Below are the code and all the weights of a small trained network. Each question names an input and a class and asks about switching units off, where a switched-off unit gives its printed mean instead of its output.

import numpy as np


def w(rows, s, z=0):
    codes = np.array(rows[::2]) - 128.0
    scale = np.full(codes.shape[1], s)
    scale[-1] = z or s
    return codes * scale


def norm(h):
    return h / np.sqrt((h * h).mean(-1, keepdims=True) + 1e-5)


def f(y):
    return y / 2 * (1 + np.tanh(0.7978845608 * (y + 0.044715 * y**3)))


def log_softmax(a):
    a = a - a.max(-1, keepdims=True)
    return a - np.log(np.exp(a).sum(-1, keepdims=True))


def net(x, mask):
    res = np.array(x, float).reshape(1, 8) / 4 @ E
    u = 0
    for l in range(4):
        y = f(norm(res) @ A[l][:, :-1].T + A[l][:, -1])
        res = res + np.where(mask[u : u + 7], y, B[l][:, -1]) @ B[l][:, :-1]
        u += 7
    return log_softmax(norm(res)[-1] @ U[:, :-1].T + U[:, -1])


A, B = {}, {}
E = w([
[128,127,127,130,129,129],'x0',
[129,130,129,126,127,130],'x1',
[129,126,129,127,130,128],'x2',
[126,128,128,127,130,127],'x3',
[77,133,128,90,218,203],'x4',
[189,59,145,129,169,125],'x5',
[114,165,255,132,151,86],'x6',
[130,128,128,127,127,130],'x7',
],0.00081)
A[0] = w([
[163,96,118,203,46,32,254],'0.n1',
[98,97,80,109,123,124,207],'0.n2',
[155,100,7,134,118,138,226],'0.n3',
[162,121,23,122,106,156,230],'0.n4',
[78,106,107,115,141,56,229],'0.n5',
[49,223,110,58,64,163,25],'0.n6',
[146,208,208,76,179,52,215],'0.n7',
],0.002,0.00048)
B[0] = w([
[169,194,159,31,185,182,255],'0.n1',
[156,149,212,144,113,128,158],'0.n2',
[92,123,236,172,110,142,208],'0.n3',
[96,95,254,182,113,127,200],'0.n4',
[195,172,167,165,90,218,161],'0.n5',
[124,74,135,180,190,42,180],'0.n6',
[66,24,158,241,42,244,222],'0.n7',
],0.0014,0.00086)
A[1] = w([
[170,72,135,106,152,138,121],'1.n1',
[88,164,131,160,87,149,254],'1.n2',
[110,121,134,124,151,148,57],'1.n3',
[83,106,104,132,182,156,179],'1.n4',
[113,165,132,78,112,137,172],'1.n5',
[149,102,119,102,119,138,141],'1.n6',
[133,98,3,126,109,147,145],'1.n7',
],0.0036,0.00088)
B[1] = w([
[95,118,129,165,150,55,147],'1.n1',
[186,84,151,129,194,91,249],'1.n2',
[151,125,100,106,93,107,125],'1.n3',
[219,174,160,84,100,87,193],'1.n4',
[137,80,136,184,143,99,146],'1.n5',
[105,146,147,158,165,102,128],'1.n6',
[65,107,250,164,111,162,122],'1.n7',
],0.0019,0.0014)
A[2] = w([
[137,139,114,159,132,129,172],'2.n1',
[73,89,144,104,195,161,202],'2.n2',
[128,84,135,194,67,71,103],'2.n3',
[130,128,101,129,112,131,2],'2.n4',
[3,243,94,148,57,129,188],'2.n5',
[152,103,134,114,129,157,98],'2.n6',
[117,155,157,63,129,72,116],'2.n7',
],0.0021,0.00086)
B[2] = w([
[151,118,174,92,128,121,162],'2.n1',
[182,185,129,145,77,83,219],'2.n2',
[145,190,135,59,169,140,219],'2.n3',
[72,115,104,90,150,131,2],'2.n4',
[227,5,150,134,214,87,74],'2.n5',
[104,147,123,145,128,90,135],'2.n6',
[146,110,116,175,111,186,158],'2.n7',
],0.0017,0.00057)
A[3] = w([
[172,72,180,124,193,65,133],'3.n1',
[179,177,179,143,168,157,129],'3.n2',
[87,198,193,171,133,56,146],'3.n3',
[51,163,118,69,250,204,137],'3.n4',
[75,83,88,114,169,196,254],'3.n5',
[183,95,81,184,15,75,159],'3.n6',
[211,152,184,124,106,173,181],'3.n7',
],0.0019,0.00057)
B[3] = w([
[102,119,33,183,160,101,191],'3.n1',
[92,132,62,115,42,128,220],'3.n2',
[159,57,63,95,113,200,201],'3.n3',
[231,174,151,93,40,15,106],'3.n4',
[172,180,251,180,102,40,88],'3.n5',
[145,223,204,78,202,87,156],'3.n6',
[39,141,55,96,130,119,248],'3.n7',
],0.0015,0.0017)
U = w([
[227,215,181,71,102,67,227],'0',
[90,75,254,199,105,173,176],'1',
[112,128,92,127,123,134,246],'2',
[168,63,98,183,220,59,92],'3',
[111,131,101,106,114,148,106],'4',
[110,122,103,114,118,152,70],'5',
[110,125,106,117,120,145,38],'6',
[114,130,109,119,121,147,7],'7',
],0.0079,0.0021)

Each question gives the input, the list of numbers given to net, and the class t.
The units are the neurons (one row each of A and B). Each row of codes is followed by its name. A weight is (code - 128) times the scale printed after its matrix; where a second scale follows, it is the last column's (A, B and U).
mask holds one flag per neuron, layer by layer. A switched-off neuron (its flag False) gives its mean, the last column of its row in B, instead of its output. The means were averaged over made-up inputs and are rounded, as every weight is.
A unit's drop is (log p(t) with every unit on - log p(t) with that unit switched off) / (log p(t) with every unit on - log p(t) with every unit switched off).
The circuit of an input: a set's keep is (log p(t) with only the set's units on - log p(t) with every unit switched off) / (log p(t) with every unit on - log p(t) with every unit switched off). Starting from the 12 units with the biggest drops (on a tie, the unit counted first), units are removed one at a time, each time the one whose removal leaves the highest keep (on an exact tie, the one counted first), for as long as the keep stays at least 0.8.
units of the circuit, in order: the units of the circuit, biggest drop first
top k neurons: the k neurons with the biggest drops, biggest first
k most important neurons of layer l: the k neurons of layer l with the biggest drops, biggest first
input [1,6,3,-3,1,3,-6,6], class 1: units of the circuit, in order : 1.n7
input [-7,-8,3,5,-7,-8,4,-6], class 3: top 3 neurons : 2.n5; 1.n4; 2.n2
input [2,7,6,-7,-6,-8,7,6], class 3: units of the circuit, in order : 2.n5; 1.n4; 1.n7; 0.n3
input [4,-7,0,3,8,5,-8,-5], class 0: top 2 neurons : 3.n4; 0.n7
input [3,-7,-5,4,-3,8,-8,7], class 1: top 4 neurons : 1.n7; 1.n2; 0.n6; 2.n5
input [-7,-5,2,4,2,2,-7,-2], class 1: top 2 neurons : 1.n7; 0.n1
input [5,0,-7,-5,7,-7,6,3], class 0: top 4 neurons : 3.n4; 0.n4; 1.n7; 1.n1
input [2,1,-6,7,-8,5,-6,-6], class 0: top 2 neurons : 3.n6; 0.n7
input [1,8,3,-6,-4,3,5,-1], class 7: top 2 neurons : 1.n7; 0.n4
input [8,-5,-1,-4,8,-2,-3,1], class 0: units of the circuit, in order : 3.n4; 3.n5
input [6,-6,2,-3,-7,-3,-4,-2], class 0: top 4 neurons : 3.n6; 0.n7; 3.n3; 3.n1
input [-6,-3,0,8,-8,-2,-7,5], class 0: top 3 neurons : 3.n6; 0.n7; 2.n3
input [5,2,7,-4,-1,-2,5,1], class 5: 2 most important neurons of layer 0 : 0.n4; 0.n3
input [6,-6,8,4,-8,5,-8,-4], class 0: top 2 neurons : 3.n6; 0.n7
input [-3,7,5,4,8,7,-7,8], class 0: top 3 neurons : 3.n4; 0.n7; 3.n5
input [4,6,-8,-5,-2,5,3,-6], class 5: most important neuron of layer 1 : 1.n2
input [-8,2,0,4,-7,-8,3,7], class 3: 3 most important neurons of layer 1 : 1.n4; 1.n3; 1.n5
input [1,4,2,5,4,-7,-4,2], class 3: 2 most important neurons of layer 2 : 2.n5; 2.n3
input [-4,5,3,-8,5,-8,-8,-6], class 1: 2 most important neurons of layer 1 : 1.n7; 1.n1
input [7,4,3,-4,-1,-7,-4,5], class 3: units of the circuit, in order : 2.n5
input [-1,5,-8,4,-6,-4,5,3], class 5: 4 most important neurons of layer 3 : 3.n4; 3.n5; 3.n3; 3.n7
input [4,0,5,-5,7,8,-8,8], class 1: 2 most important neurons of layer 0 : 0.n1; 0.n6
